Below are the code and all the weights of a small trained network. Each question names an input and a class and asks about switching units off, where a switched-off unit gives its printed mean instead of its output.

import numpy as np


def w(rows, s, z=0):
    codes = np.array(rows[::2]) - 128.0
    scale = np.full(codes.shape[1], s)
    scale[-1] = z or s
    return codes * scale


def f(y):
    return y / 2 * (1 + np.tanh(0.7978845608 * (y + 0.044715 * y**3)))


def log_softmax(a):
    a = a - a.max(-1, keepdims=True)
    return a - np.log(np.exp(a).sum(-1, keepdims=True))


def net(x, mask):
    res = np.array(x, float).reshape(1, 7) / 4 @ E
    y = f(res @ A[0][:, :-1].T + A[0][:, -1])
    res = res + np.where(mask, y, B[0][:, -1]) @ B[0][:, :-1]
    return log_softmax(res[-1] @ U[:, :-1].T + U[:, -1])


A, B = {}, {}
E = w([
[40,76,153,194,36,112,200,64,187,194,35],'x0',
[78,163,119,74,111,91,127,145,189,234,129],'x1',
[136,145,164,82,44,12,77,76,207,75,206],'x2',
[206,104,148,199,118,230,160,119,61,105,137],'x3',
[77,115,196,109,183,210,233,148,127,146,115],'x4',
[108,201,157,106,56,254,121,23,123,247,180],'x5',
[192,76,138,140,196,90,131,198,104,47,133],'x6',
],0.0094)
A[0] = w([
[86,113,121,146,109,136,175,94,149,198,86,134],'n0',
[149,133,82,112,153,9,113,165,144,110,107,140],'n1',
[37,132,135,118,91,130,181,123,160,179,76,99],'n2',
[175,144,107,178,136,169,152,154,93,144,115,164],'n3',
[91,108,135,119,137,131,147,133,144,123,128,44],'n4',
[132,162,130,123,83,63,118,57,147,115,144,119],'n5',
[135,134,151,91,158,133,118,140,85,149,138,67],'n6',
[121,135,77,141,94,106,77,170,103,135,108,106],'n7',
[114,100,167,125,139,74,106,182,171,103,132,175],'n8',
[143,76,104,106,122,87,140,146,139,95,111,23],'n9',
[120,105,128,86,153,19,129,144,133,81,118,136],'n10',
[86,129,124,149,134,131,134,112,108,106,141,2],'n11',
[142,168,140,85,153,206,122,143,109,138,176,64],'n12',
[118,110,118,132,139,102,121,107,113,130,117,19],'n13',
[153,84,123,190,132,153,152,154,104,96,90,45],'n14',
[43,109,148,138,110,177,124,145,141,174,81,144],'n15',
[146,116,155,122,89,141,97,100,107,156,150,82],'n16',
[158,73,139,180,134,193,172,133,59,98,91,87],'n17',
],0.014,0.0036)
B[0] = w([
[104,87,198,117,147,93,182,54,174,168,138,247],'n0',
[172,178,147,177,138,81,23,228,73,173,70,239],'n1',
[115,111,182,134,106,36,215,2,104,240,81,254],'n2',
[104,69,152,54,216,157,106,116,158,83,57,203],'n3',
[166,132,113,156,118,85,154,77,83,101,118,142],'n4',
[61,94,70,95,28,98,78,142,210,85,179,221],'n5',
[113,154,103,156,123,151,108,144,66,130,168,150],'n6',
[103,171,46,156,108,153,98,131,124,206,73,174],'n7',
[180,155,196,180,101,60,151,115,117,95,142,194],'n8',
[114,158,194,157,172,91,104,119,127,114,171,173],'n9',
[215,194,195,206,138,50,121,221,119,123,183,226],'n10',
[137,127,148,99,142,109,105,104,110,131,105,129],'n11',
[165,174,89,33,132,170,185,131,66,109,173,191],'n12',
[133,153,124,160,107,147,143,126,86,127,129,132],'n13',
[121,38,122,150,158,99,92,131,212,86,78,204],'n14',
[186,67,110,112,148,99,196,82,130,155,121,235],'n15',
[68,130,105,79,121,154,156,131,130,83,152,177],'n16',
[98,103,153,120,180,162,110,99,167,23,35,247],'n17',
],0.0088,0.019)
U = w([
[125,157,109,49,191,232,186,155,49,132,233,146],'0',
[158,155,167,194,134,36,83,220,125,130,186,121],'1',
[76,86,165,114,121,72,231,84,167,222,166,234],'2',
[41,112,115,102,2,89,73,128,214,92,251,8],'3',
[106,63,163,126,214,161,121,144,169,34,114,102],'4',
[100,156,69,145,143,123,35,195,109,239,122,97],'5',
],0.0092,0.0015)

Each question gives the input, the list of numbers given to net, and the class t.
The units are the neurons (one row each of A and B). Each row of codes is followed by its name. A weight is (code - 128) times the scale printed after its matrix; where a second scale follows, it is the last column's (A, B and U).
mask holds one flag per neuron, in row order. A switched-off neuron (its flag False) gives its mean, the last column of its row in B, instead of its output. The means were averaged over made-up inputs and are rounded, as every weight is.
A unit's drop is (log p(t) with every unit on - log p(t) with that unit switched off) / (log p(t) with every unit on - log p(t) with every unit switched off).
The circuit of an input: a set's keep is (log p(t) with only the set's units on - log p(t) with every unit switched off) / (log p(t) with every unit on - log p(t) with every unit switched off). Starting from the 12 units with the biggest drops (on a tie, the unit counted first), units are removed one at a time, each time the one whose removal leaves the highest keep (on an exact tie, the one counted first), for as long as the keep stays at least 0.8.
circuit, biggest first: the units of the circuit, biggest drop first
top k neurons: the k neurons with the biggest drops, biggest first
drop of u: that unit's drop, to one decimal
input [-7,-2,7,-2,3,8,-1], class 0: circuit, biggest first : n12
input [-7,4,-2,-7,-1,-2,-7], class 5: circuit, biggest first : n7; n0
input [-1,0,-4,-1,-2,8,0], class 0: circuit, biggest first : n12; n2
input [0,6,-6,-4,0,1,7], class 1: circuit, biggest first : n2; n0
input [-7,-6,7,-6,3,7,4], class 3: top 3 neurons : n5; n15; n3
input [4,0,-6,4,-2,7,3], class 4: top 2 neurons : n17; n3
input [-2,1,7,3,5,-2,-3], class 3: top 2 neurons : n1; n2
input [4,-3,8,-5,-2,0,1], class 1: top 2 neurons : n10; n1
input [-5,1,4,-6,2,5,3], class 3: top 2 neurons : n5; n1
input [-1,1,-2,5,2,5,1], class 0: top 2 neurons : n12; n14
input [4,8,-1,-8,-4,-5,-3], class 1: top 2 neurons : n1; n10
input [8,1,-7,8,5,5,5], class 4: top 3 neurons : n17; n3; n14
input [-2,0,-1,-8,0,8,4], class 0: drop of n12 : 0.1
input [6,-7,5,1,-3,-3,-3], class 3: circuit, biggest first : n5
input [6,4,7,7,1,2,8], class 3: drop of n2 : 0.2
input [-8,5,-8,1,8,-2,-2], class 0: drop of n12 : 1.6
